cols: fadot pesek Beval zasi pof
U: [-41   8  11  25 -21]
Q: [-44   4  21  45  11]
K: [-47   6  15  31 -31]
D: [-33   5  18  14   1]
W: [-19 -21 -11  -4 -29]
V: [-47   5  11  49 -23]
N: [-17 -38  -8 -28 -53]
X: [-50  19  36  40  29]
G: [  2 -29  -6 -40 -16]
T: [-53  25  29  37  17]
B: [-12 -34  -8 -29 -47]
col: [-50   2]	fadot
col: [ 45  31  14  -4  49 -28]	zasi
col: [  5 -21]	pesek
col: [-31   1 -29 -23]	pof
col: [-8 36 -6 29]	Beval

cols: futir gugem naka nadi Roro boz Femom fazun
Tubo: [  6   8  15   1  -6  -6  15 -21]
davog: [  3  -4 -19   8  21  12  14  -3]
fovi: [  2   1   8  -1 -53  -8   4   3]
digaz: [ -5 -19  -3   2  12   3  -5  -6]
Lig: [  2   4 -19   5 -42   4   1  -8]
Manin: [-5  0 -3  2 -3  3 -5 -6]
tes: [  1  -6  14  -5 -33 -17  13   4]
Rud: [ -5 -19  -3   2  -3   3  -5  -6]
liga: [  8   0   1   0 -22   1  -1   6]
Div: [ 17   5  -3  -2 -15  11   3   5]
col: [ 3 -6 -8]	fazun
col: [-5 13 -5 -1]	Femom
col: [ 8 -4  1]	gugem
col: [ 2 -5  1]	futir
col: [-1  2  5]	nadi
col: [12 -8  3  4]	boz

cols: bon rok Bofel didu
rek: [ 1 -3  8  7]
ruv: [  4 -26  -3  21]
tudez: [ 33 -27  15  -4]
Beke: [ 29 -30  18   1]
tupe: [ 22 -18 -33  19]
sop: [ 12 -14 -33  21]
vor: [-50  20  23  -7]
fop: [14 15 -3 11]
vik: [ 17 -21  10   6]
col: [22 12]	bon
col: [-27 -30 -18 -14  20  15 -21]	rok

cols: takig muge far mot nodir nava
sadu: [  1  18  12 -11   8  37]
Gegom: [ -5 -13   4 -27   2 -43]
vedi: [ -4 -22 -19 -37   8  42]
Toduk: [ -5   9  13 -28 -11   5]
mobu: [  4   2 -21  -3  15  24]
risus: [-12 -13   5 -18  -1  12]
tanu: [ -8  11 -55   3  -4  12]
notub: [-23 -24 -12 -14   5 -23]
Sete: [-11   5  27  33   6   0]
tokib: [  3 -19 -49  16 -10 -41]
Kiv: [ -2  12  -1 -24  17 -40]
col: [ -5  -4  -5   4 -12]	takig
col: [-14  33  16]	mot
col: [ 37 -43  42   5  24  12  12]	nava
col: [-24   5 -19]	muge
col: [-14  33]	mot

cols: Fov Movog pobem gal
Gubi: [ 19 -10 -18  15]
puvop: [ 19   4 -18  15]
gez: [ -9 -20  -3 -21]
col: [19 -9]	Fov
col: [-18  -3]	pobem
col: [-18 -18]	pobem
col: [ 15 -21]	gal
col: [15 15]	gal
col: [  4 -20]	Movog

cols: nuzed zulef vafup Lud Luba sos
zenaf: [-13  -6  20  33 -28 -21]
metol: [ 28  24  23 -42 -25 -29]
nifin: [ 13  14 -12  12  -9 -16]
pilu: [-46  37  25  21   0 -17]
fego: [-29  10 -11  12  -4  29]
beka: [  6  25 -17  -4 -10  -9]
Nuraf: [  0  32 -40   2   3  16]
vizov: [ 26 -21  17   6 -20 -24]
nel: [-31   0  21   1  20  19]
mupi: [-31   0  21   1 -11  19]
Zoz: [-28  37  16 -46   6  -1]
col: [-29   6]	nuzed
col: [  1   1 -46]	Lud
col: [14 37 10 25]	zulef

cols: gorab kode fim Pon zamif kava Sefoz Tafo nirip
rison: [ 20  19   7  -6  10 -20  -9 -10  21]
Safam: [ 31  20  12 -11  13 -16 -30  -5  26]
fafa: [ 31  20  12 -11  13  -3  -5   3   1]
vosak: [ 31  20  12 -11  13 -16 -30  -5  21]
nat: [ 19  24   5  -7  -6 -21 -21 -11  26]
rut: [ 12  20  12 -11  13  -3  -5   3   1]
col: [31 31 31 19]	gorab
col: [-5  3 -5]	Tafo
col: [13 13 13]	zamif
col: [ 7 12 12 12]	fim
col: [ -7 -11]	Pon
find: [ 19  24   5  -7  -6 -21 -21 -11  26]	nat

cols: vomop voku kugiz Nit bilen Suk Mifu
dus: [ 38 -35   4  16   9  55 -50]
Vufop: [-24  20  -5  -5  -1 -20  20]
sif: [-11   6  -2  -5  -1 -20  20]
col: [ 9 -1]	bilen
col: [20 20]	Mifu
col: [20  6]	voku
col: [ 4 -5]	kugiz

cols: zadut geniv vuga Nos patar ragon lal Vosu
gul: [ 27   8   0 -26  -7  -4 -31  18]
Ton: [-18 -21   8 -15  -7  23   0   0]
Boma: [ 29   8   5 -22  -4  -8 -26  14]
fid: [-14   4  -2 -25  -4 -13  26  36]
rudal: [ -7   4   3  -3 -35  17  15  16]
Kesu: [-12  11 -12 -19 -44   8   4 -13]
kesa: [-17   1  42 -23   4  16  -5  12]
Buf: [  8  -6  37 -12 -14  15  10  14]
zagis: [-34   5  10 -20   2  33  -9  -3]
zuz: [-16  17  -7 -15 -43   9  17  -5]
siru: [ 26   7   2 -24  -7   1 -26  26]
col: [ 10  -9  17 -26]	lal
col: [-35 -44   4 -14]	patar
col: [  3 -12]	vuga

cols: tabal zez Poba fipa fus Ziled keduv Pepim Koraf
rigu: [ 21  -5  25 -10  10   3 -22  14 -47]
lota: [ 13 -10   1  17 -34 -10   4  45  16]
Bizar: [ 25   9  19  -7  17   1 -22  -3 -47]
vaka: [-28 -49   0 -12   0   8   1 -17  19]
Gud: [-26 -51  -1 -10  -2   7   1 -18  19]
tol: [ 30  20 -17  17  10 -10 -13 -43  -8]
Soke: [ 29  24   2   4  19  -4 -18 -26 -36]
zeda: [ 11   1  -5  19 -34 -10   9  42  24]
col: [-47  16 -47  19]	Koraf
col: [ 10 -34  17   0]	fus
col: [  7 -10]	Ziled
col: [ 19   0  -1 -17]	Poba
col: [ 10 -34  17   0  -2  10  19]	fus
col: [ 19  19  -8 -36  24]	Koraf

cols: kamu kuguv rapo Legel gafa sonu Gakot sigag keza teg
dil: [ 28   9 -17  18 -12 -25 -38   7  49  -2]
Res: [-27   2 -11 -11  10 -39  22  28   1   4]
bibo: [ 11 -29  -3   9  -4   5   6   0   9  -6]
col: [49  1]	keza
col: [ 7 28]	sigag
col: [10 -4]	gafa
col: [ 28 -27]	kamu
col: [-17 -11]	rapo

cols: rika ril vebov lageb goba
ded: [ -1 -17 -12  18   3]
Gafuv: [ -1  27 -13  -8  21]
Zuk: [ 7 26 19 24 32]
pup: [ -7  10 -37  -6  -7]
febod: [-34  -7 -36 -12  15]
zuru: [-17   2  25   8  21]
Bos: [ -1   9   1  -7 -25]
Gopam: [ 20  -7   9 -11  11]
zep: [  8  -2 -23   0 -61]
Vun: [-21 -18  10  37  11]
col: [-34 -17  -1  20]	rika
col: [ -7 -34 -17  -1  20   8]	rika

cols: Beti kido puf Fitan Vemar ture tapek ver
nazo: [ -3  48  40  -6 -19  10 -19 -11]
guf: [ -3  48  40  -6 -19  23  25   4]
duz: [-19 -29 -18 -27  46   2   1 -17]
gisov: [ 42 -25   0  -4  41 -24 -36 -11]
biz: [ -5 -32 -31 -19  23 -13  25  14]
lezuf: [-10 -35   2 -21  12  38  15  15]
Gasu: [ -3  48  40  -6 -19  10 -19  26]
bomob: [ -3  48  40  -6 -19  10 -30 -22]
col: [-19 -19  46  41]	Vemar
col: [ -6 -27]	Fitan
col: [-19  42  -5]	Beti
col: [-19  42  -5 -10  -3  -3]	Beti
col: [-25 -32 -35]	kido
col: [  4 -17 -11  14  15]	ver
col: [-25 -32 -35  48  48]	kido

cols: rasin zofan tus nas nuva pagek rele Rabi lolu
Dima: [ -3  10   7  13  -5   4   2   7 -14]
suz: [  2 -49   3 -21   3   3   7  -8 -15]
pagos: [ -7 -30  -4   6   4   7   1  -2  -4]
nofop: [  1   4  -8  -8 -11  -4 -25 -11  12]
beze: [-15 -20   9   2  25  -8  -3  -7   2]
zupun: [  4  10  -3   8  -1  19  -6 -15   7]
Lil: [ -8 -45  -3  -7 -14   3   1   4  22]
tirit: [  2  41   2  -4   3 -21   2  -5  22]
Bek: [ 12 -22  -6  -5 -28  -8 -11 -11  -1]
buk: [-14  -2  13 -33   3   5  -3  -7 -15]
dode: [ -2 -14  -7  18  -7  -1 -18   8  10]
col: [ -1 -14   3 -28   3  -7]	nuva
col: [  4 -20  10 -45]	zofan
col: [-15  -4  12   2   7  22  22  -1 -15]	lolu

cols: Pizo fes supen laki mit zarun Bibu bana
giba: [-15   5   0 -33 -13  33   6 -27]
Keke: [ -8 -58 -12   7   4  30   8  11]
fola: [-7  8 -2  2 -1 -5  0  3]
ler: [-6 -7  0  1 -2 21 -2 -5]
col: [30 -5 21]	zarun
col: [ 3 -5]	bana
col: [-12  -2]	supen

cols: bupo rabaf lorab pitem
bul: [-57  -9 -29 -21]
vota: [ 7 25  8  1]
zigo: [ 46  42 -58  11]
Dedet: [-10  46  37  36]
golu: [ 14  14  25 -26]
feda: [-30   3 -20 -49]
Zasut: [-57  -1 -35  53]
Busus: [ 20 -19  -9 -25]
laraz: [ 31 -20  -3 -24]
col: [-9 -3]	lorab
col: [-10  14 -30 -57  20]	bupo
col: [-25 -24]	pitem
col: [ 14 -30 -57  20  31]	bupo
col: [-20 -35]	lorab
col: [ 37  25 -20 -35  -9  -3]	lorab
col: [ 36 -26 -49]	pitem

cols: rig didem bafa mubu Rup vevu
dofe: [ -3  12  54 -11 -11  60]
vibo: [ -3  24  54 -11   2  60]
Kem: [ -3  12  54 -11   2  60]
find: [ -3  12  54 -11   2  60]	Kem
col: [24 12]	didem
col: [-11   2]	Rup

cols: giki Sedal luzo feke Kizo Tabi Mem tepi vot
fut: [ 40  45  -5  39  12 -32  -6  -3   3]
nerur: [ 40  45  -5  39  12 -32  -6  -3 -37]
sab: [ -2   1 -13  44  -8  10  23 -30 -23]
Vafa: [ 11  10 -56 -46 -16  23  51 -31 -28]
Pelom: [ -9  -1 -27  -1  13  -2 -27 -16   2]
napiz: [  1 -25  48  10  -9  17  16  35  -3]
col: [ -5  -5 -13]	luzo
col: [40 40 -2 11]	giki
col: [39 44]	feke
col: [ -5 -13 -56 -27]	luzo

cols: kizus sagug nad mazi Vibam zufi ren
lusi: [ -4 -26   5   6  12  20   2]
Lim: [-4 35  5  6 12 20  2]
rabo: [ -7   0  12   1 -10  -2   9]
Vuf: [ -3  11   4 -15 -28  13  -1]
divot: [ -7   0  12   1 -10  -6  -3]
Dup: [-10  12 -12  16 -47   1   6]
col: [ 12 -12]	nad
col: [13 -6]	zufi
col: [  6   6   1 -15]	mazi
col: [  6   6   1 -15   1]	mazi
col: [-26  35]	sagug

cols: mura lun fuge ral tozof memu gane
palon: [  3  -6 -28 -46 -51 -35 -10]
Gifa: [26 48 55 42 20  2  1]
dukas: [-48 -57 -46 -24  -5  -1 -15]
Tinol: [53 34 10 -5 -2 16 38]
Dun: [-11 -34 -44 -36 -15   4   8]
diti: [ 53  34  10  -5 -31  16  38]
col: [  3  26 -48  53]	mura
col: [ 4 16]	memu
col: [ -5  -2 -15 -31]	tozof

cols: totot kof muro fopid toso
tidet: [ 16  16 -12 -18 -20]
mube: [-21  11  -3 -29 -50]
Bomaf: [ 16   3 -12 -18 -20]
disak: [ 16   3 -12  -8  13]
col: [-21  16]	totot
col: [-21  16  16]	totot
col: [ 16 -21]	totot
col: [11  3]	kof
col: [16 16]	totot
col: [ 16 -21  16]	totot

cols: Pegop pul Bitok budi fatir
nizam: [ -1   9   0  34 -52]
vafe: [  3   4 -22  16  -9]
vileb: [  1  35 -48   9 -31]
ranum: [-32  16  10 -11  -1]
fup: [-50  25  21 -38  23]
nuli: [ -5   5 -13   6  -9]
pevuk: [-29  18  12   0 -18]
col: [-31  -1]	fatir
col: [-13  12]	Bitok
col: [3 1]	Pegop
col: [ 21 -13  12]	Bitok
col: [ -9 -31  -1  23  -9]	fatir
col: [ -9 -31  -1]	fatir
col: [ 34  16   9 -11]	budi

cols: gibog gaso nukuz sule Ped fep Ber dunub Kepug
Mupe: [ -1   1   9  15  20 -50 -27 -45   9]
fafel: [ -2   5   5  34  30  50  33 -14  -4]
dasu: [ -4   0   7 -49  24 -50 -36  23   5]
col: [ 34 -49]	sule
col: [-27  33]	Ber

cols: gam madud zam mif Zof suzed rurer Bog
Fuf: [  3   1   9 -14  -2 -14 -49   5]
dotep: [  1  -3  -1  -5   5 -30   0 -25]
Kaso: [-16  17  10   3   1   9 -18  21]
tudu: [ 12  -2  -2  17 -12 -38  31 -15]
Zis: [ -4  23 -17 -18   8  -9  44 -23]
dure: [ 16   8 -24 -18   6 -27   1 -17]
col: [ 17 -18 -18]	mif
col: [  1 -16]	gam
col: [-15 -23]	Bog
col: [-14 -30   9]	suzed

cols: Lebe Tet tafa Medi Filub fesa revi
paf: [ 22 -40 -12  34  40 -14 -16]
Zanin: [-23 -29  42  32 -47 -17   0]
Bofaz: [  4 -37  25  25 -22 -49 -41]
gan: [ -2  22  -5  36 -49   4 -10]
nito: [-18  38   0  47 -33 -15  19]
raled: [-17 -38  41  -7  29   4  15]
nefa: [-47 -41   5 -44  15  52 -46]
siliz: [-24  17 -39 -21 -41 -51  -1]
pegi: [-24  17  21 -21 -41 -51  -1]
tino: [-24 -12  21 -21 -41 -51  -1]
Gazul: [-23  38 -44 -35 -23  33 -44]
col: [-17 -49]	fesa
col: [42 25 -5]	tafa
col: [  4  -2 -18 -17 -47]	Lebe
col: [ 38 -38 -41  17  17 -12]	Tet
col: [47 -7]	Medi
col: [-44 -21]	Medi
col: [ 15 -46  -1  -1]	revi

cols: Tel vove dopat Mepug sabi Leb lugup
Luvem: [-8 23 14 -2 13 12 14]
deg: [-51  26  17  -9 -20  -7  -1]
tufab: [ 17 -10   4  -4   9   1  15]
col: [ -8 -51]	Tel

cols: Lotof sitan rugop fazum
Fiti: [-4 47 -4 -2]
beni: [  3 -40  -5  -5]
Fulif: [ 1  0 -1  4]
kir: [ 0  2 -1  0]
zedo: [ 1 -3  0 -4]
Zusag: [44 12 -2 -3]
fotu: [  1  -5   3 -41]
pak: [ 2 47 -4 -2]
col: [ -4  -3 -41  -2]	fazum
col: [-1  0 -2  3]	rugop
col: [-2 -5  4]	fazum
col: [ 0 -4 -3]	fazum
col: [  0  -4  -3 -41  -2]	fazum

